Here is a tiny trained network, its code and every weight. The questions are about switching its units off for an input and a class, where a switched-off unit gives its printed mean instead of its output.

import numpy as np


def w(rows, s, z=0):
    codes = np.array(rows[::2]) - 128.0
    scale = np.full(codes.shape[1], s)
    scale[-1] = z or s
    return codes * scale


def f(y):
    return np.maximum(y, 0)


def log_softmax(a):
    a = a - a.max(-1, keepdims=True)
    return a - np.log(np.exp(a).sum(-1, keepdims=True))


def net(x, mask):
    res = np.array(x, float).reshape(1, 5) / 4 @ E
    y = f(res @ A[0][:, :-1].T + A[0][:, -1])
    res = res + np.where(mask, y, B[0][:, -1]) @ B[0][:, :-1]
    return log_softmax(res[-1] @ U[:, :-1].T + U[:, -1])


A, B = {}, {}
E = w([
[255,34,96,168,124,66,167,81,195],'x0',
[52,192,104,223,136,63,158,137,150],'x1',
[116,110,136,128,145,128,123,137,136],'x2',
[139,159,174,69,209,54,229,60,69],'x3',
[142,187,44,106,195,215,174,159,185],'x4',
],0.0089)
A[0] = w([
[248,15,89,192,167,80,214,92,175,38],'N1',
[145,80,190,199,68,8,94,70,52,72],'N2',
[183,80,140,9,77,199,120,83,104,173],'N3',
[223,64,71,195,131,76,144,121,205,3],'N4',
[122,147,159,48,200,80,198,135,81,3],'N5',
[177,92,154,52,234,68,171,27,121,85],'N6',
[90,155,131,144,183,69,222,57,146,40],'N7',
[206,155,31,97,199,186,191,142,192,20],'N8',
[137,187,51,164,203,140,206,183,151,60],'N9',
[48,182,78,253,115,52,168,95,173,138],'N10',
[149,31,62,192,74,161,47,208,210,27],'N11',
],0.0067,0.0026)
B[0] = w([
[26,246,141,165,199,140,98,198,51,254],'N1',
[189,96,235,60,167,27,70,219,184,225],'N2',
[165,76,122,205,229,201,222,157,118,225],'N3',
[39,248,123,155,176,248,77,167,28,226],'N4',
[96,179,32,175,44,138,33,25,149,206],'N5',
[136,137,42,179,15,128,169,61,212,240],'N6',
[112,109,73,167,35,160,132,43,158,193],'N7',
[241,150,248,55,153,68,46,178,235,231],'N8',
[175,99,219,55,190,47,50,215,206,213],'N9',
[219,16,118,168,189,229,253,143,103,233],'N10',
[156,136,37,204,26,126,122,78,222,249],'N11',
],0.0063,0.0088)
U = w([
[121,132,26,150,17,118,110,68,209,28],'0',
[181,113,238,45,145,52,69,176,199,3],'1',
[2,229,135,121,182,178,114,160,40,78],'2',
[176,54,108,142,170,176,201,115,113,228],'3',
],0.0085,0.0046)

Each question gives the input, the list of numbers given to net, and the class t.
The units are the neurons (one row each of A and B). Each row of codes is followed by its name. A weight is (code - 128) times the scale printed after its matrix; where a second scale follows, it is the last column's (A, B and U).
mask holds one flag per neuron, in row order. A switched-off neuron (its flag False) gives its mean, the last column of its row in B, instead of its output. The means were averaged over made-up inputs and are rounded, as every weight is.
A unit's drop is (log p(t) with every unit on - log p(t) with that unit switched off) / (log p(t) with every unit on - log p(t) with every unit switched off).
The circuit of an input: a set's keep is (log p(t) with only the set's units on - log p(t) with every unit switched off) / (log p(t) with every unit on - log p(t) with every unit switched off). Starting from all 11 units, units are removed one at a time, each time the one whose removal leaves the highest keep (on an exact tie, the one counted first), for as long as the keep stays at least 0.8.
circuit, biggest first: the units of the circuit, biggest drop first
most important unit: the unit with the biggest drop
k most important neurons: the k neurons with the biggest drops, biggest first
drop when u is switched off: that unit's drop, to one decimal
input [-6,-8,0,7,4], class 3: circuit, biggest first => N3
input [-1,7,7,8,-5], class 0: 3 most important neurons => N5, N7, N6
input [-1,1,7,5,-5], class 0: 2 most important neurons => N8, N6
input [-5,6,5,-4,4], class 3: 2 most important neurons => N10, N1
input [3,-3,-3,4,2], class 0: 4 most important neurons => N6, N10, N5, N2
input [5,-5,6,3,0], class 2: circuit, biggest first => N1, N4
input [4,3,-5,-1,4], class 1: 3 most important neurons => N8, N9, N3
input [2,-7,4,-6,-6], class 3: 2 most important neurons => N3, N6
input [5,2,6,3,0], class 2: 3 most important neurons => N1, N4, N11
input [6,1,0,-6,-7], class 1: 3 most important neurons => N2, N6, N5
input [-5,-7,-2,7,0], class 0: 2 most important neurons => N5, N6
input [4,7,6,-6,7], class 1: 2 most important neurons => N9, N8
input [8,-2,-7,-3,-5], class 2: circuit, biggest first => N4, N1
input [-5,-7,5,-2,0], class 3: most important unit => N1
input [7,-5,-1,-4,3], class 2: circuit, biggest first => N1, N4
input [-4,6,5,-2,-5], class 3: 2 most important neurons => N10, N8
input [-1,6,-6,-6,-8], class 1: 2 most important neurons => N2, N6
input [-1,6,8,5,7], class 1: 3 most important neurons => N9, N8, N11
input [-7,3,5,-7,-5], class 0: 3 most important neurons => N1, N4, N11
input [0,7,-6,3,-8], class 1: 2 most important neurons => N2, N3
input [8,2,7,8,2], class 0: most important unit => N6
input [-4,-7,5,-8,-6], class 0: drop when N11 is switched off => 1.9
input [4,8,0,-5,-4], class 3: drop when N5 is switched off => 0.1
input [8,1,1,-3,-7], class 2: drop when N4 is switched off => 0.8
input [-8,-5,-2,-8,-1], class 0: drop when N4 is switched off => 0.4
